Small tables with named rows and columns. After each table, cells are looked up by row and column.

Lisafeg =
|  | Pef | Maposu | Vum | Todon | Fiv | Zite | Vuf | Tado | Kanes | Til |
|---|---|---|---|---|---|---|---|---|---|---|
| Soduzil | 41 | 33 | 58 | 64 | 61 | 59 | 48 | 50 | 70 | 53 |
| Poz | 69 | 37 | 58 | 71 | 62 | 75 | 56 | 23 | 83 | 71 |
| Ker | 44 | 40 | 61 | 56 | 56 | 56 | 48 | 53 | 64 | 50 |
| Lazat | 47 | 40 | 60 | 58 | 57 | 54 | 54 | 46 | 58 | 58 |
| Magena | 58 | 56 | 65 | 45 | 47 | 53 | 52 | 48 | 54 | 52 |
| Kobel | 59 | 35 | 58 | 69 | 62 | 70 | 53 | 33 | 80 | 64 |
| Mal | 44 | 30 | 57 | 69 | 64 | 63 | 50 | 44 | 75 | 59 |
| Nivise | 36 | 40 | 61 | 54 | 55 | 48 | 50 | 59 | 53 | 49 |
| Giron | 69 | 38 | 58 | 70 | 62 | 74 | 56 | 23 | 82 | 70 |
| Pibivab | 44 | 41 | 61 | 56 | 56 | 56 | 48 | 53 | 65 | 49 |
| Vov | 68 | 37 | 58 | 71 | 62 | 74 | 56 | 23 | 82 | 70 |
| Renafik | 58 | 36 | 58 | 68 | 62 | 69 | 52 | 34 | 79 | 63 |

Giron, Tado -> 23
Pibivab, Kanes -> 65
Lazat, Tado -> 46
Poz, Tado -> 23
Ker, Kanes -> 64
Pibivab, Vuf -> 48
Soduzil, Pef -> 41
Ker, Fiv -> 56
Magena, Pef -> 58
Kobel, Tado -> 33
Magena, Til -> 52
Lazat, Til -> 58
Soduzil, Til -> 53
Soduzil, Kanes -> 70
Mal, Vum -> 57
Which row has the largest Tado? Nivise

Fur
|  | Rim | Novad | Tusef | Dob |
|---|---|---|---|---|
| Pozode | 2.238 | 6.071 | 6.397 | 3.192 |
| Repa | 6.503 | 5.018 | 2.413 | 5.951 |
| Tagil | 2.392 | 5.270 | 8.155 | 3.502 |
| Firazoz | 5.946 | 6.973 | 4.303 | 8.290 |
| Sapo | 6.551 | 5.132 | 2.315 | 6.428 |
| Mafus | 6.943 | 5.816 | 2.756 | 7.306 |
| Ranu | 3.483 | 6.483 | 2.693 | 5.184 |
| Deve | 2.150 | 5.726 | 7.161 | 2.921 |
| Fazevi | 4.492 | 6.818 | 4.592 | 6.401 |
| Zisekop | 3.654 | 6.580 | 5.124 | 6.506 |

Deve, Dob => 2.921
Deve, Novad => 5.726
Tagil, Rim => 2.392
Fazevi, Rim => 4.492
Fazevi, Novad => 6.818
Fazevi, Tusef => 4.592
Sapo, Novad => 5.132
Repa, Dob => 5.951
Deve, Rim => 2.150
Zisekop, Rim => 3.654
Tagil, Tusef => 8.155
Row with the largest Tusef: Tagil

Zarir =
        Diparog  Gikek    Zap   Bani
Tasom     0.742  0.975  0.893  0.898
Pup       0.376  0.714  0.772  0.368
Nit       0.778  0.459  0.729  0.768
Mef       0.988  0.365  0.058  0.650
Peg       0.376  0.815  0.666  0.331
Bedeta    0.554  0.920  0.638  0.540

Gikek of Bedeta is 0.920
Zap of Bedeta is 0.638
Gikek of Mef is 0.365
Bani of Pup is 0.368
Diparog of Tasom is 0.742
Bani of Nit is 0.768
Gikek of Peg is 0.815
Diparog of Peg is 0.376
Zap of Mef is 0.058
Row with the largest Diparog: Mef

Vup =
         Ber  Kel  Ratume  Vub  Zuburo
Vilem    0.7  0.6     0.5  0.6     0.3
Funop    0.4  0.3     0.4  0.6     0.4
Depi     0.9  0.7     0.9  0.4     0.4
Fil      0.5  0.7     0.6  0.3     0.6
Zivunir  0.4  0.3     0.4  0.6     0.2
Gavifo   0.6  0.7     0.7  0.4     0.8
Lutaz    0.6  0.4     0.7  0.9     0.4
Rul      0.3  0.9     0.5  0.2     0.5
Tosot    0.7  0.5     0.8  0.4     0.5

What is the Kel of Rul in Vup?
0.9
What is the Kel of Lutaz in Vup?
0.4
What is the Zuburo of Fil in Vup?
0.6
What is the Ratume of Fil in Vup?
0.6
What is the Ratume of Gavifo in Vup?
0.7
What is the Zuburo of Depi in Vup?
0.4
What is the Zuburo of Rul in Vup?
0.5
What is the Ratume of Funop in Vup?
0.4
What is the Vub of Lutaz in Vup?
0.9
What is the Vub of Rul in Vup?
0.2
What is the Vub of Funop in Vup?
0.6
What is the Ber of Depi in Vup?
0.9
What is the Ber of Lutaz in Vup?
0.6
What is the Zuburo of Gavifo in Vup?
0.8
What is the Ratume of Rul in Vup?
0.5
What is the Ber of Rul in Vup?
0.3
What is the Ratume of Lutaz in Vup?
0.7
What is the Ratume of Zivunir in Vup?
0.4

